The rows lie along a hidden order. The number after each row says roughly how far along it the row is, from 0 to 12. A new part has a new order.
[ 19  47   6   4  20   9 -11   7  17 -25   5   0   5  11  -6  -6   9 -34
   1   5   0   9   4  -1  -3 -15   3   1  23  25  32] => 3
[  1 -14  -3  -5  17   2 -17   2  13 -33  16   4  -1  18  -5  -4  -3 -36
  -1  -3  -2  -7   4   2  14  28  50  18  32   1   5] => 8
[ 19  36   7   0  20   4 -10   7  32 -26   7  -2   3   7  -8 -11   7 -30
   1   9   2   4   5   0  -3 -16   6   2  29  24  31] => 3
[  3  -4  -2  -3   1   0  -5   5  13 -14   5  -6  -1  -3  -7 -11   2 -17
   1   9   3  -1   6   4   5  21  47  16  30  13   2] => 8
[  3  -1  12  -5 -13  -5   5   3  19  47  84  25  15   8   6  -6  -7  -8
   2  10   3 -15   3  -1   3  -7  -1  -4   6  -6  -6] => 4
[  0  -7  -4   1  15  14  22  30  59  60  60  11   9  12  -3  -1   4 -16
   0   3   0   6  -1   0  -1  -3  -1  -1   5  -2   0] => 1
[ 2 -2  2 -2 -4 -1 18 21 51 72 78 13  6  0 -4 -6 -2 -8  0  4  2 -7  3  0
  0  0  0 -3  5 -1 -3] => 2
[  1 -20 -13  -4  30  24  15  35  79  33  69   9   9  17  -8  -7  10 -42
   0  11   0  -1   4  -2  -2 -17   2  -2  15  -3   2] => 1
[ 14 -15  -4  -7  11   0  -6  10  43  15  83  23  22  23  -2 -14   5 -31
   2   9   3  -7   9   0  -4 -22   1  -7  15  -3  -5] => 4
[  1 -17 -24  -2  33  14 -19  13  28 -39  16  -1  10  25 -10  -6  16 -16
   5  39  25  76  23   8  -3 -13   2  -3  14   2   1] => 12
[  2  -2  11  -2  10  19  46  34  52  38  30   1  -9  -3  -5  -8  -6 -19
   0   8   3 -19   2  -1   3  -9  -1  -2   8  -6   3] => 0
[  0 -12  -7  -3   6   1 -10   7  28 -19  12  -3   5  13  14  18  40 100
  12  20   4   5   5   1  -3 -14   0  -2   9   0  -4] => 10
[  2   1   3  -3  -6  -5  -3   8  12  -6   7  -2  11  26  32  21  24  51
   6   7   3  -2   6   2   0 -11  -2  -5   9   1  -6] => 8
[  1  -7   3   8  49  47  48  30  26   0  16   5   2  14  -4   0   1 -26
  -2   3  -3   0   0  -3   1  -3   1   1   6  -5   2] => 0
[  1 -12   1  -4  18  16  31  33  68  37  57   9  -4   7  -6  -5  -6 -32
   1  11  -1 -12   1  -4   3  -9   3  -3  11 -11   0] => 1
[ -1 -13 -14   1  32  31  29  45  79  44  57  12  12  19  -4   0  10 -29
  -1   2  -4  16   1  -1  -4  -9   0   0   9  -1   2] => 1
[ 18  87  84  10 -29 -24  21 -14 -18  20   3  -6 -32 -45   1 -12 -34  25
   3  13   8 -56  -1  -3  13   1  -2  -5   1  -8  10] => 1
[  2  -7   5  -4   2  -5  -2   4  29  36  87  38  17  22   4  -4  -4 -19
   0   9   2 -11   1  -3   4 -10   1  -2   9  -8  -1] => 4
[  1  -9 -10  -2   9   3  -7   4   8  -8  15   9  20  49  31  21  20  19
   2   6   0   0   2  -1  -1 -10  -1  -2   6  -4   0] => 8
[  1  -3  22  -4  -5  14  51  31  49  51  35   2 -16 -15  -3  -7 -16  -2
   1   9   2 -30   0  -3   7  -3   0  -4   4 -10  -3] => 0
[ -3  -4 -14   3  38  20 -13   6   9 -18  13  16  12  36   3  17   7 -22
  -7  -5  -8  21   0   6  19  54  48  18   8   2  16] => 9
[  2 -15 -12   3  44  42  37  40  65  11  45   7  13  23  -5  -1  10 -32
  -1   3  -3  17   2  -1  -4 -10   3  -1   9  -1   4] => 0
[  2  -1   1  -4  -6  -5  -1  -1   7  -9   6  -7  -6 -11  -7  -8   7  53
  14  58  30  36  14   5   0  -9  -2  -4   0  -3  -6] => 12
[  5   0  -1  -1   3   0  -2   2   8 -18   5  -1   0   2  -3  -3   1  -8
   1   3   1  -1   1   1   2  13  33  19  38  25  16] => 6
[  3  -2  13  -7 -16 -15   2  -1   3  -6   5  -6 -14 -16  -5 -12 -11  -5
   3  11   8  -6  17  16  22  29  28   1   9  -5  -7] => 10
